Below are the code and all the weights of a small trained network. Each question names an input and a class and asks about switching units off, where a switched-off unit gives its printed mean instead of its output.

import numpy as np


def w(rows, s, z=0):
    codes = np.array(rows[::2]) - 128.0
    scale = np.full(codes.shape[1], s)
    scale[-1] = z or s
    return codes * scale


def f(y):
    return y / 2 * (1 + np.tanh(0.7978845608 * (y + 0.044715 * y**3)))


def log_softmax(a):
    a = a - a.max(-1, keepdims=True)
    return a - np.log(np.exp(a).sum(-1, keepdims=True))


def net(x, mask):
    res = np.array(x, float).reshape(1, 5) / 4 @ E
    y = f(res @ A[0][:, :-1].T + A[0][:, -1])
    res = res + np.where(mask, y, B[0][:, -1]) @ B[0][:, :-1]
    return log_softmax(res[-1] @ U[:, :-1].T + U[:, -1])


A, B = {}, {}
E = w([
[124,126,127,133,127,130],'x0',
[130,173,93,175,249,139],'x1',
[116,120,123,138,123,129],'x2',
[23,143,118,32,173,201],'x3',
[44,203,225,155,128,33],'x4',
],0.014)
A[0] = w([
[149,144,137,163,146,115,92],'neuron 1',
[108,76,98,6,85,214,133],'neuron 2',
[124,91,106,179,143,146,178],'neuron 3',
[136,134,145,192,153,99,104],'neuron 4',
[88,164,161,103,104,84,125],'neuron 5',
[193,119,121,163,93,127,115],'neuron 6',
[70,168,142,94,142,191,15],'neuron 7',
[50,174,100,70,162,146,206],'neuron 8',
[126,141,66,154,240,123,205],'neuron 9',
[185,138,138,149,74,99,173],'neuron 10',
[140,87,88,83,106,165,168],'neuron 11',
[210,73,47,115,154,172,214],'neuron 12',
[116,92,172,82,110,204,155],'neuron 13',
[89,156,111,94,154,129,158],'neuron 14',
[144,147,177,190,178,80,151],'neuron 15',
[54,137,94,43,170,121,59],'neuron 16',
[126,83,175,76,25,87,155],'neuron 17',
[128,117,131,159,215,177,243],'neuron 18',
[126,133,97,142,208,144,2],'neuron 19',
[203,62,72,124,154,185,54],'neuron 20',
[81,109,187,119,121,127,6],'neuron 21',
[122,57,174,66,112,189,133],'neuron 22',
[86,120,142,86,177,126,2],'neuron 23',
[164,96,95,153,156,124,33],'neuron 24',
],0.014,0.0094)
B[0] = w([
[116,157,64,125,134,94,150],'neuron 1',
[211,215,61,113,140,53,223],'neuron 2',
[164,112,100,81,105,148,164],'neuron 3',
[149,180,109,115,154,66,170],'neuron 4',
[71,96,159,165,137,148,181],'neuron 5',
[106,111,163,121,73,181,187],'neuron 6',
[39,45,200,209,165,126,171],'neuron 7',
[165,152,91,90,49,235,217],'neuron 8',
[117,102,186,179,146,106,224],'neuron 9',
[116,78,160,164,76,172,198],'neuron 10',
[179,216,59,108,153,115,192],'neuron 11',
[108,2,146,134,51,213,250],'neuron 12',
[163,166,110,112,141,68,176],'neuron 13',
[158,93,135,116,88,179,173],'neuron 14',
[172,165,67,146,172,69,202],'neuron 15',
[80,94,163,151,93,187,188],'neuron 16',
[78,6,207,177,77,183,212],'neuron 17',
[94,121,155,204,173,78,207],'neuron 18',
[191,64,68,26,8,236,159],'neuron 19',
[43,117,213,198,128,125,214],'neuron 20',
[172,115,76,30,83,211,146],'neuron 21',
[152,179,91,112,159,91,181],'neuron 22',
[75,88,185,237,208,70,153],'neuron 23',
[77,143,188,226,142,107,154],'neuron 24',
],0.01,0.025)
U = w([
[137,106,147,78,89,239,100],'0',
[47,118,248,202,174,95,94],'1',
[200,231,47,105,195,26,252],'2',
],0.015,0.0041)

Each question gives the input, the list of numbers given to net, and the class t.
The units are the neurons (one row each of A and B). Each row of codes is followed by its name. A weight is (code - 128) times the scale printed after its matrix; where a second scale follows, it is the last column's (A, B and U).
mask holds one flag per neuron, in row order. A switched-off neuron (its flag False) gives its mean, the last column of its row in B, instead of its output. The means were averaged over made-up inputs and are rounded, as every weight is.
A unit's drop is (log p(t) with every unit on - log p(t) with that unit switched off) / (log p(t) with every unit on - log p(t) with every unit switched off).
most important unit: the unit with the biggest drop
top k neurons: the k neurons with the biggest drops, biggest first
drop of u: that unit's drop, to one decimal
input [8,-2,8,0,0], class 0: top 3 neurons	neuron 20; neuron 18; neuron 9
input [-2,-3,0,6,-6], class 2: most important unit	neuron 2
input [-3,-3,5,4,6], class 0: top 2 neurons	neuron 21; neuron 8
input [1,-2,1,1,4], class 0: top 3 neurons	neuron 18; neuron 20; neuron 9
input [-8,6,2,0,-4], class 1: top 3 neurons	neuron 18; neuron 9; neuron 20
input [8,5,8,6,0], class 0: top 2 neurons	neuron 8; neuron 19
input [0,-5,-1,1,5], class 0: top 3 neurons	neuron 21; neuron 20; neuron 18
input [8,3,4,0,-7], class 1: top 4 neurons	neuron 20; neuron 8; neuron 18; neuron 24
input [2,3,2,0,2], class 2: top 4 neurons	neuron 17; neuron 12; neuron 20; neuron 7
input [0,6,-5,-5,-8], class 1: top 2 neurons	neuron 20; neuron 24
input [-8,-6,6,6,8], class 0: top 2 neurons	neuron 21; neuron 8
input [-3,-3,3,-8,-1], class 0: top 3 neurons	neuron 18; neuron 9; neuron 20
input [-8,8,2,0,-4], class 1: top 4 neurons	neuron 18; neuron 9; neuron 20; neuron 24
input [1,-3,5,4,-7], class 2: top neuron	neuron 2
input [-4,5,3,-2,4], class 2: drop of neuron 14	0.0
input [3,-6,6,7,3], class 0: drop of neuron 8	0.1
input [-5,8,1,-6,-8], class 1: drop of neuron 20	1.3
